Below are the code and all the weights of a small trained network. Each question names an input and a target symbol and asks about switching units off, where a switched-off unit gives its printed mean instead of its output.

import numpy as np


def w(rows, s, z=0):
    codes = np.array(rows[::2]) - 128.0
    scale = np.full(codes.shape[1], s)
    scale[-1] = z or s
    return codes * scale


def norm(h):
    return h / np.sqrt((h * h).mean(-1, keepdims=True) + 1e-5)


def f(y):
    return np.maximum(y, 0)


def softmax(a):
    e = np.exp(a - a.max(-1, keepdims=True))
    return e / e.sum(-1, keepdims=True)


def log_softmax(a):
    a = a - a.max(-1, keepdims=True)
    return a - np.log(np.exp(a).sum(-1, keepdims=True))


def net(x, mask):
    ids = ['γεηλμπτψω'.index(c) for c in x.split()]
    T = len(ids)
    res = E[ids] + P[:T]
    u = 0
    for l in range(2):
        q, k, v = (norm(res) @ M[l].T for M in (Q, K, V))
        z = softmax(np.where(np.tri(T) > 0, q @ k.T / 2**0.5, -1e9)) @ v
        res = res + np.where(mask[u], z, O[l][:, -1]) @ O[l][:, :-1]
        u += 1
        y = f(norm(res) @ A[l][:, :-1].T + A[l][:, -1])
        res = res + np.where(mask[u : u + 4], y, B[l][:, -1]) @ B[l][:, :-1]
        u += 4
    return log_softmax(norm(res)[-1] @ U[:, :-1].T + U[:, -1])


Q, K, V, O, A, B = {}, {}, {}, {}, {}, {}
E = w([
[248,143,189,78,123,166],'γ',
[96,149,145,102,114,88],'ε',
[155,171,98,182,56,167],'η',
[124,23,106,139,40,157],'λ',
[60,132,129,113,93,150],'μ',
[155,60,89,96,164,159],'π',
[133,178,128,95,82,96],'τ',
[213,125,115,242,194,64],'ψ',
[154,62,87,102,185,217],'ω',
],0.015)
P = w([
[115,205,133,179,180,101],'0',
[90,84,51,210,27,3],'1',
[92,81,47,173,28,46],'2',
[89,88,59,162,66,74],'3',
[12,160,212,151,131,141],'4',
[69,189,162,117,126,114],'5',
[84,93,167,159,132,152],'6',
[74,144,125,146,118,128],'7',
[101,147,198,120,194,157],'8',
[23,191,247,117,146,183],'9',
[129,143,192,131,201,161],'10',
[49,30,134,136,139,217],'11',
[70,104,162,170,95,93],'12',
[104,184,122,135,119,59],'13',
],0.0061)
Q[0] = w([
[52,254,91,80,137,189],'L0H1',
[199,11,84,71,48,100],'L0H1',
],0.0042)
K[0] = w([
[172,98,117,3,66,135],'L0H1',
[84,202,210,63,184,170],'L0H1',
],0.0065)
V[0] = w([
[116,41,47,82,1,243],'L0H1',
[195,49,75,113,95,158],'L0H1',
],0.0049)
O[0] = w([
[177,169,238,253,131,122,58],'L0H1',
[156,62,163,82,235,3,249],'L0H1',
],0.0073,0.0012)
A[0] = w([
[139,142,135,233,49,253,253],'L0N1',
[81,138,25,149,98,243,221],'L0N2',
[49,233,181,131,97,81,183],'L0N3',
[199,214,183,18,105,140,135],'L0N4',
],0.0061,0.0022)
B[0] = w([
[246,254,156,44,25,44,196],'L0N1',
[133,185,210,31,156,49,180],'L0N2',
[226,92,174,36,119,165,175],'L0N3',
[29,72,120,153,42,144,254],'L0N4',
],0.0057,0.0061)
Q[1] = w([
[97,137,109,254,137,139],'L1H1',
[110,119,127,97,101,149],'L1H1',
],0.0093)
K[1] = w([
[71,81,82,36,49,60],'L1H1',
[233,150,254,35,200,209],'L1H1',
],0.0046)
V[1] = w([
[126,83,135,149,44,254],'L1H1',
[152,174,129,124,48,64],'L1H1',
],0.009)
O[1] = w([
[155,102,122,29,230,52,163],'L1H1',
[13,254,137,171,188,110,252],'L1H1',
],0.0092,0.0033)
A[1] = w([
[147,183,85,255,183,86,253],'L1N1',
[158,98,26,94,178,216,134],'L1N2',
[177,145,155,155,164,179,84],'L1N3',
[68,120,216,77,173,114,191],'L1N4',
],0.0081,0.0049)
B[1] = w([
[153,133,143,138,247,159,226],'L1N1',
[146,136,161,109,59,110,160],'L1N2',
[116,117,119,132,116,139,145],'L1N3',
[111,77,194,103,71,180,253],'L1N4',
],0.012,0.007)
U = w([
[179,217,190,100,121,116,3],'γ',
[86,72,92,154,66,213,190],'ε',
[77,129,84,69,141,193,54],'η',
[109,35,200,19,169,65,164],'λ',
[72,83,165,157,140,122,38],'μ',
[208,46,165,164,154,98,168],'π',
[93,3,170,226,117,78,74],'τ',
[91,122,146,99,146,108,93],'ψ',
[133,70,203,249,168,122,226],'ω',
],0.0072,0.0031)

Each question gives the input, a string of symbols that net reads in full, and the target symbol t.
The units are the heads (2 rows each of Q, K, V and O) and the neurons (one row each of A and B). Each row of codes is followed by its name. A weight is (code - 128) times the scale printed after its matrix; where a second scale follows, it is the last column's (O, A, B and U).
mask holds one flag per unit, layer by layer, with each layer's heads first. A switched-off unit (its flag False) gives its mean, the last column of its rows in O or B, instead of its output. The means were averaged over made-up inputs and are rounded, as every weight is.
A unit's drop is (log p(t) with every unit on - log p(t) with that unit switched off) / (log p(t) with every unit on - log p(t) with every unit switched off).
The circuit of an input: a set's keep is (log p(t) with only the set's units on - log p(t) with every unit switched off) / (log p(t) with every unit on - log p(t) with every unit switched off). Starting from all 10 units, units are removed one at a time, each time the one whose removal leaves the highest keep (on an exact tie, the one counted first), for as long as the keep stays at least 0.8.
circuit, biggest first: the units of the circuit, biggest drop first
unit that matters most: the unit with the biggest drop
k most important neurons: the k neurons with the biggest drops, biggest first
k most important neurons of layer l: the k neurons of layer l with the biggest drops, biggest first
drop of u: that unit's drop, to one decimal
input λ γ λ, target ω: unit that matters most => L0H1
input μ γ ω, target γ: 3 most important neurons of layer 0 => (L0N1 L0N2 L0N4)
input ω γ ω, target π: 2 most important neurons => (L1N4 L0N4)
input ψ π ψ γ ψ τ γ γ, target ε: circuit, biggest first => (L0N4 L1H1)
input μ ψ ε μ, target γ: 2 most important neurons => (L0N1 L0N4)
input ω ω τ, target π: circuit, biggest first => (L1H1 L0H1 L0N3)
input ω η π, target π: circuit, biggest first => (L0H1 L1H1)
input λ γ ψ π, target ω: circuit, biggest first => (L1H1 L0H1 L0N4)
input ψ π γ τ, target ε: 2 most important neurons => (L0N3 L0N1)
input γ τ ψ ω η, target γ: 2 most important neurons of layer 0 => (L0N1 L0N4)
input γ γ τ γ γ π λ λ, target λ: 3 most important neurons of layer 0 => (L0N4 L0N1 L0N2)
input γ ψ ω ψ ψ τ μ ε, target ε: circuit, biggest first => (L1H1 L0N4 L0N3 L1N1)
input π ψ ψ γ τ π, target ε: circuit, biggest first => (L1H1 L0H1)
input λ τ ω, target ω: circuit, biggest first => (L0H1)
input λ ψ λ ε, target ω: circuit, biggest first => (L1H1 L0H1 L1N1)
input π γ ψ η, target γ: 2 most important neurons => (L0N1 L0N2)
input γ τ γ η γ τ γ ψ ψ ψ ψ γ τ, target ε: 2 most important neurons of layer 0 => (L0N4 L0N3)
input γ η λ, target λ: 2 most important neurons of layer 0 => (L0N4 L0N2)
input μ τ ω, target γ: 2 most important neurons => (L0N1 L0N2)
input μ γ ψ λ, target γ: most important neuron of layer 1 => (L1N4)
input γ γ γ ψ ψ ψ ε, target ε: 2 most important neurons of layer 0 => (L0N4 L0N3)
input γ ψ ψ ψ μ γ ω ψ τ ψ ψ μ γ π, target ε: drop of L0N4 => 0.4
input λ ω γ ω, target ω: drop of L0H1 => 1.4
input λ τ γ γ, target ω: drop of L1H1 => 0.4
